Here is a tiny trained network, its code and every weight. The questions are about switching its units off for an input and a target symbol, where a switched-off unit gives its printed mean instead of its output.

import numpy as np


def w(rows, s, z=0):
    codes = np.array(rows[::2]) - 128.0
    scale = np.full(codes.shape[1], s)
    scale[-1] = z or s
    return codes * scale


def f(y):
    return np.maximum(y, 0)


def softmax(a):
    e = np.exp(a - a.max(-1, keepdims=True))
    return e / e.sum(-1, keepdims=True)


def log_softmax(a):
    a = a - a.max(-1, keepdims=True)
    return a - np.log(np.exp(a).sum(-1, keepdims=True))


def net(x, mask):
    ids = ['ΔΘΣαεζη'.index(c) for c in x.split()]
    T = len(ids)
    res = E[ids] + P[:T]
    r = res
    for j in range(2):
        rows = slice(2 * j, 2 * j + 2)
        q, k, v = (r @ M[0][rows].T for M in (Q, K, V))
        z = softmax(np.where(np.tri(T) > 0, q @ k.T / 2**0.5, -1e9)) @ v
        o = O[0][rows]
        res = res + np.where(mask[j], z, o[:, -1]) @ o[:, :-1]
    y = f(res @ A[0][:, :-1].T + A[0][:, -1])
    res = res + np.where(mask[2:10], y, B[0][:, -1]) @ B[0][:, :-1]
    return log_softmax(res[-1] @ U[:, :-1].T + U[:, -1])


Q, K, V, O, A, B = {}, {}, {}, {}, {}, {}
E = w([
[98,115,106,115,30,182],'Δ',
[93,82,132,111,149,62],'Θ',
[5,150,160,84,182,83],'Σ',
[140,54,121,139,143,146],'α',
[147,233,121,45,119,110],'ε',
[52,114,118,153,191,162],'ζ',
[135,81,133,114,106,211],'η',
],0.025)
P = w([
[107,10,76,177,56,121],'0',
[127,154,164,130,211,192],'1',
[129,129,150,119,194,157],'2',
[171,183,117,101,113,164],'3',
[151,168,120,109,143,159],'4',
[147,137,114,133,188,138],'5',
[123,150,121,121,172,169],'6',
[139,129,109,118,151,141],'7',
[118,134,127,91,161,117],'8',
[119,107,108,115,152,132],'9',
[135,112,109,122,154,149],'10',
[140,104,102,96,110,130],'11',
],0.012)
Q[0] = w([
[28,2,213,84,52,163],'head 1',
[96,78,71,156,155,122],'head 1',
[143,175,236,236,89,108],'head 2',
[120,109,157,138,227,157],'head 2',
],0.0063)
K[0] = w([
[62,100,48,138,121,136],'head 1',
[107,103,125,177,66,97],'head 1',
[140,246,167,95,177,188],'head 2',
[152,178,88,148,123,102],'head 2',
],0.011)
V[0] = w([
[19,154,77,179,101,146],'head 1',
[88,219,95,117,194,72],'head 1',
[132,103,131,236,67,34],'head 2',
[110,207,101,74,2,69],'head 2',
],0.0096)
O[0] = w([
[195,180,105,177,157,48,255],'head 1',
[149,75,119,203,157,88,79],'head 1',
[128,180,5,162,144,193,152],'head 2',
[226,119,123,73,137,148,102],'head 2',
],0.013,0.0094)
A[0] = w([
[209,167,116,128,160,107,253],'neuron 1',
[172,181,117,107,132,134,108],'neuron 2',
[84,47,149,113,72,84,136],'neuron 3',
[76,93,91,55,175,63,58],'neuron 4',
[187,26,157,140,239,140,103],'neuron 5',
[160,128,90,149,37,129,107],'neuron 6',
[111,145,141,95,194,83,233],'neuron 7',
[156,51,2,102,244,120,223],'neuron 8',
],0.0077,0.0021)
B[0] = w([
[31,99,181,201,142,9,218],'neuron 1',
[82,139,196,134,167,2,188],'neuron 2',
[174,139,219,32,93,188,152],'neuron 3',
[187,153,14,202,88,254,195],'neuron 4',
[160,203,88,76,4,102,180],'neuron 5',
[178,112,185,127,218,140,178],'neuron 6',
[173,40,213,111,157,208,224],'neuron 7',
[151,206,212,103,57,194,255],'neuron 8',
],0.006,0.0097)
U = w([
[72,82,161,97,91,155,250],'Δ',
[177,122,175,255,111,120,142],'Θ',
[221,197,80,135,141,163,140],'Σ',
[129,131,165,240,110,91,104],'α',
[109,139,69,145,99,152,120],'ε',
[145,85,225,115,75,171,91],'ζ',
[184,192,130,85,130,106,49],'η',
],0.007,0.0015)

Each question gives the input, a string of symbols that net reads in full, and the target symbol t.
The units are the heads (2 rows each of Q, K, V and O) and the neurons (one row each of A and B). Each row of codes is followed by its name. A weight is (code - 128) times the scale printed after its matrix; where a second scale follows, it is the last column's (O, A, B and U).
mask holds one flag per unit, heads first, then neurons. A switched-off unit (its flag False) gives its mean, the last column of its rows in O or B, instead of its output. The means were averaged over made-up inputs and are rounded, as every weight is.
A unit's drop is (log p(t) with every unit on - log p(t) with that unit switched off) / (log p(t) with every unit on - log p(t) with every unit switched off).
The circuit of an input: a set's keep is (log p(t) with only the set's units on - log p(t) with every unit switched off) / (log p(t) with every unit on - log p(t) with every unit switched off). Starting from all 10 units, units are removed one at a time, each time the one whose removal leaves the highest keep (on an exact tie, the one counted first), for as long as the keep stays at least 0.8.
circuit, biggest first: the units of the circuit, biggest drop first
unit that matters most: the unit with the biggest drop
k most important neurons: the k neurons with the biggest drops, biggest first
heads that matter: for each layer, one digit per head in row order, 1 if its drop is at least 0.15 and else 0, layers parted by /
input ε Δ ζ ε, target ζ: heads that matter : 11
input Δ Δ Δ ε Δ Δ ε Δ ζ, target η: circuit, biggest first : [head 2; head 1; neuron 2]
input ζ Σ η ζ, target α: unit that matters most : head 2
input Θ Θ Δ ζ η Δ Θ Σ Σ Δ α Δ, target Σ: circuit, biggest first : [head 2; neuron 1]
input α α Δ, target ε: circuit, biggest first : [head 2; neuron 7]
input η ε η ζ α Θ Δ, target Δ: circuit, biggest first : [head 2; head 1]
input η ε Θ η, target Δ: heads that matter : 11
input Θ Δ Δ η η η α η Θ, target Σ: heads that matter : 01
input ε Δ α Δ η Θ Θ, target ζ: circuit, biggest first : [head 2; head 1]
input η Δ Δ, target Δ: circuit, biggest first : [head 1; head 2]
input Σ Δ α ζ ζ Σ Δ Σ, target Θ: circuit, biggest first : [head 1; neuron 7]
input Δ Θ Δ η, target η: circuit, biggest first : [head 1; neuron 2; head 2; neuron 4]
input α Θ Δ Θ ε ε Δ Σ η α Σ, target ε: circuit, biggest first : [neuron 4; head 2; head 1]
input Θ α η Σ, target Σ: 2 most important neurons : [neuron 1; neuron 4]
input Δ ζ Θ, target η: unit that matters most : head 1
input Δ ζ ζ α, target η: heads that matter : 11
input Θ α ζ ζ ζ Δ Δ ε Δ α Δ Θ, target Σ: 2 most important neurons : [neuron 4; neuron 8]
input Δ Δ Σ Θ Δ α ε Θ Δ, target η: 2 most important neurons : [neuron 2; neuron 4]
input η Δ Σ, target ζ: heads that matter : 01
input α α Θ ζ ζ η ζ Σ ζ ε, target ε: heads that matter : 11
input ζ Σ α ε ζ Θ ε Δ η, target α: circuit, biggest first : [head 1; head 2]
input η Δ α Δ Σ Σ α ε Θ, target Δ: unit that matters most : head 1
input Δ Δ α ε η α, target η: circuit, biggest first : [head 1; neuron 4]
input α Δ Δ ε ζ Σ Σ, target ε: heads that matter : 01
input Σ Θ Σ Σ, target Θ: 2 most important neurons : [neuron 7; neuron 4]
input α Σ η, target Δ: heads that matter : 10
